Here is a tiny trained network, its code and every weight. The questions are about switching its units off for an input and a target symbol, where a switched-off unit gives its printed mean instead of its output.

import numpy as np


def w(rows, s, z=0):
    codes = np.array(rows[::2]) - 128.0
    scale = np.full(codes.shape[1], s)
    scale[-1] = z or s
    return codes * scale


def softmax(a):
    e = np.exp(a - a.max(-1, keepdims=True))
    return e / e.sum(-1, keepdims=True)


def log_softmax(a):
    a = a - a.max(-1, keepdims=True)
    return a - np.log(np.exp(a).sum(-1, keepdims=True))


def net(x, mask):
    ids = ['αβγδηθλξτφψω'.index(c) for c in x.split()]
    T = len(ids)
    res = E[ids] + P[:T]
    u = 0
    for l in range(3):
        r = res
        for j in range(3):
            rows = slice(2 * j, 2 * j + 2)
            q, k, v = (r @ M[l][rows].T for M in (Q, K, V))
            z = softmax(np.where(np.tri(T) > 0, q @ k.T / 2**0.5, -1e9)) @ v
            o = O[l][rows]
            res = res + np.where(mask[u + j], z, o[:, -1]) @ o[:, :-1]
        u += 3
    return log_softmax(res[-1] @ U[:, :-1].T + U[:, -1])


Q, K, V, O = {}, {}, {}, {}
E = w([
[33,120,153,114,226,155,228,143],'α',
[178,56,162,163,30,155,211,132],'β',
[172,39,194,90,26,80,163,158],'γ',
[64,100,197,183,221,95,188,91],'δ',
[9,105,187,208,211,107,79,126],'η',
[101,57,89,80,31,111,165,96],'θ',
[126,164,171,159,183,191,104,90],'λ',
[3,187,182,171,161,127,164,124],'ξ',
[89,165,185,220,162,109,62,77],'τ',
[60,103,86,51,30,180,110,162],'φ',
[96,67,207,122,6,172,155,206],'ψ',
[129,80,79,45,85,102,146,157],'ω',
],0.013)
P = w([
[172,193,73,181,187,131,117,141],'0',
[105,72,75,118,71,107,92,65],'1',
[109,59,97,108,68,108,96,40],'2',
[148,39,133,80,98,180,73,6],'3',
[152,101,221,72,88,64,66,132],'4',
[143,112,215,78,108,67,58,143],'5',
[189,82,200,63,198,101,22,191],'6',
],0.012)
Q[0] = w([
[155,190,126,152,227,133,118,163],'0.h1',
[134,118,180,60,101,114,111,124],'0.h1',
[128,75,37,167,185,225,97,134],'0.h2',
[126,41,149,80,3,118,133,94],'0.h2',
[117,175,90,170,190,171,114,88],'0.h3',
[100,70,186,116,171,112,172,97],'0.h3',
],0.013)
K[0] = w([
[138,83,169,75,156,190,117,44],'0.h1',
[103,122,106,177,101,86,148,133],'0.h1',
[187,150,153,104,163,190,104,134],'0.h2',
[129,189,44,177,141,66,135,247],'0.h2',
[110,111,188,78,106,154,91,61],'0.h3',
[127,142,192,79,166,103,117,150],'0.h3',
],0.015)
V[0] = w([
[179,211,171,149,112,175,35,203],'0.h1',
[113,198,166,100,144,254,130,195],'0.h1',
[62,143,43,93,205,45,105,183],'0.h2',
[77,232,120,169,48,147,147,149],'0.h2',
[197,108,130,142,190,150,108,167],'0.h3',
[146,167,163,6,183,18,115,203],'0.h3',
],0.0077)
O[0] = w([
[221,85,81,63,160,109,102,139,64],'0.h1',
[159,144,169,60,203,177,81,157,37],'0.h1',
[110,133,114,137,130,255,92,136,162],'0.h2',
[166,136,140,73,173,137,95,29,249],'0.h2',
[110,146,97,158,80,168,114,206,165],'0.h3',
[165,198,145,102,131,134,36,139,38],'0.h3',
],0.0098,0.0016)
Q[1] = w([
[207,99,168,102,18,88,34,227],'1.h1',
[160,231,116,229,219,124,119,192],'1.h1',
[76,101,130,156,255,147,230,64],'1.h2',
[132,80,163,51,94,166,122,130],'1.h2',
[23,86,10,105,109,140,99,78],'1.h3',
[166,119,112,93,19,129,106,160],'1.h3',
],0.0077)
K[1] = w([
[110,47,147,4,19,172,83,54],'1.h1',
[124,91,77,195,217,209,172,28],'1.h1',
[124,234,39,217,151,184,160,147],'1.h2',
[209,82,174,118,81,144,48,146],'1.h2',
[204,172,171,176,196,59,90,254],'1.h3',
[157,49,168,214,72,242,139,207],'1.h3',
],0.0062)
V[1] = w([
[146,140,109,74,118,161,250,156],'1.h1',
[111,100,110,109,167,106,140,142],'1.h1',
[85,108,179,112,141,116,154,113],'1.h2',
[159,130,145,127,150,119,173,124],'1.h2',
[156,119,132,158,148,142,135,169],'1.h3',
[150,176,146,150,129,128,144,107],'1.h3',
],0.015)
O[1] = w([
[42,205,165,24,133,142,155,153,128],'1.h1',
[136,124,154,140,115,158,177,152,104],'1.h1',
[158,90,105,86,195,138,245,103,244],'1.h2',
[162,164,159,107,88,174,139,87,57],'1.h2',
[188,91,203,145,132,149,184,198,76],'1.h3',
[185,158,149,113,157,102,151,86,5],'1.h3',
],0.012,0.0032)
Q[2] = w([
[47,55,91,168,169,76,158,88],'2.h1',
[114,52,70,50,1,103,107,210],'2.h1',
[146,211,122,178,180,78,134,126],'2.h2',
[91,166,120,179,193,198,101,127],'2.h2',
[153,63,103,52,100,167,76,119],'2.h3',
[117,38,58,49,90,109,143,122],'2.h3',
],0.0097)
K[2] = w([
[101,187,30,149,161,50,180,181],'2.h1',
[118,187,132,75,2,170,175,227],'2.h1',
[77,69,91,124,87,114,156,67],'2.h2',
[19,120,174,161,184,119,158,91],'2.h2',
[187,199,109,152,136,187,113,167],'2.h3',
[166,140,30,114,80,137,85,177],'2.h3',
],0.01)
V[2] = w([
[198,99,240,103,168,109,81,171],'2.h1',
[114,2,118,162,117,122,92,73],'2.h1',
[92,163,224,171,143,65,167,45],'2.h2',
[29,89,95,125,227,131,149,179],'2.h2',
[194,182,46,39,28,171,136,195],'2.h3',
[75,5,194,71,113,158,124,123],'2.h3',
],0.0079)
O[2] = w([
[228,254,122,152,107,115,112,141,172],'2.h1',
[157,84,100,82,177,91,124,222,166],'2.h1',
[138,147,7,182,91,152,88,137,143],'2.h2',
[146,49,162,165,143,231,101,102,110],'2.h2',
[151,60,123,164,185,74,98,162,67],'2.h3',
[254,116,222,98,110,111,137,136,253],'2.h3',
],0.0098,0.0043)
U = w([
[127,142,163,50,126,228,165,182,80],'α',
[89,168,129,43,104,137,150,116,29],'β',
[97,126,165,131,163,115,235,193,153],'γ',
[149,132,115,165,78,171,254,142,127],'δ',
[186,73,112,121,94,180,171,223,134],'η',
[96,88,112,132,115,151,170,118,13],'θ',
[197,161,156,53,113,150,122,138,135],'λ',
[165,149,64,49,165,194,107,109,253],'ξ',
[153,133,86,145,80,93,135,153,228],'τ',
[98,117,152,145,162,130,66,145,159],'φ',
[126,131,181,46,214,145,114,114,105],'ψ',
[125,124,149,130,57,174,92,134,102],'ω',
],0.0056,0.0031)

Each question gives the input, a string of symbols that net reads in full, and the target symbol t.
The units are the heads (2 rows each of Q, K, V and O). Each row of codes is followed by its name. A weight is (code - 128) times the scale printed after its matrix; where a second scale follows, it is the last column's (O and U).
mask holds one flag per head, layer by layer. A switched-off head (its flag False) gives its mean, the last column of its rows in O, instead of its output. The means were averaged over made-up inputs and are rounded, as every weight is.
A unit's drop is (log p(t) with every unit on - log p(t) with that unit switched off) / (log p(t) with every unit on - log p(t) with every unit switched off).
The circuit of an input: a set's keep is (log p(t) with only the set's units on - log p(t) with every unit switched off) / (log p(t) with every unit on - log p(t) with every unit switched off). Starting from all 9 units, units are removed one at a time, each time the one whose removal leaves the highest keep (on an exact tie, the one counted first), for as long as the keep stays at least 0.8.
circuit, biggest first: the units of the circuit, biggest drop first
unit that matters most: the unit with the biggest drop
heads that matter: for each layer, one digit per head in row order, 1 if its drop is at least 0.15 and else 0, layers parted by /
drop when u is switched off: that unit's drop, to one decimal
input γ α γ γ δ ψ ξ, target γ: circuit, biggest first => [0.h2]
input λ ω α δ, target λ: heads that matter => 100 / 011 / 101
input θ ψ α, target θ: heads that matter => 100 / 001 / 110
input φ γ γ δ ψ θ γ, target ψ: heads that matter => 010 / 000 / 010
input ξ γ α φ, target ξ: circuit, biggest first => [0.h2 1.h3 2.h2]
input ψ γ γ β γ, target λ: circuit, biggest first => [0.h1 2.h1]
input ψ φ ξ, target ψ: heads that matter => 101 / 000 / 001
input ψ η α δ ξ ψ, target λ: circuit, biggest first => [0.h1 2.h1]
input α τ γ ψ, target ω: circuit, biggest first => [1.h1 2.h1 2.h2]
input φ α ξ λ λ β, target ψ: heads that matter => 100 / 000 / 010
input ψ τ η, target ψ: circuit, biggest first => [0.h1 0.h3 2.h2]
input γ ξ η α λ, target ξ: circuit, biggest first => [1.h3 2.h2 0.h3]
input φ γ ξ τ η γ, target ψ: heads that matter => 100 / 000 / 010
input τ ψ ψ θ ψ ω, target β: circuit, biggest first => [1.h1 2.h3]
input φ ψ ω δ ψ φ λ, target δ: circuit, biggest first => [0.h1 0.h2 2.h3]
input η γ η τ ψ η ψ, target α: circuit, biggest first => [2.h3 1.h1 0.h2 2.h2]
input β α γ γ ω, target δ: unit that matters most => 0.h3
input δ φ θ γ τ θ, target η: heads that matter => 010 / 000 / 111
input φ γ φ θ ξ φ δ, target θ: heads that matter => 111 / 011 / 110
input φ ψ ψ, target ψ: unit that matters most => 2.h2
input γ ω ψ γ δ β, target τ: heads that matter => 001 / 011 / 010
input δ γ α λ φ ω, target η: drop when 1.h3 is switched off => 0.1
input η δ ω, target α: drop when 0.h2 is switched off => 0.2
input η λ θ ψ β β, target α: drop when 1.h1 is switched off => 0.5
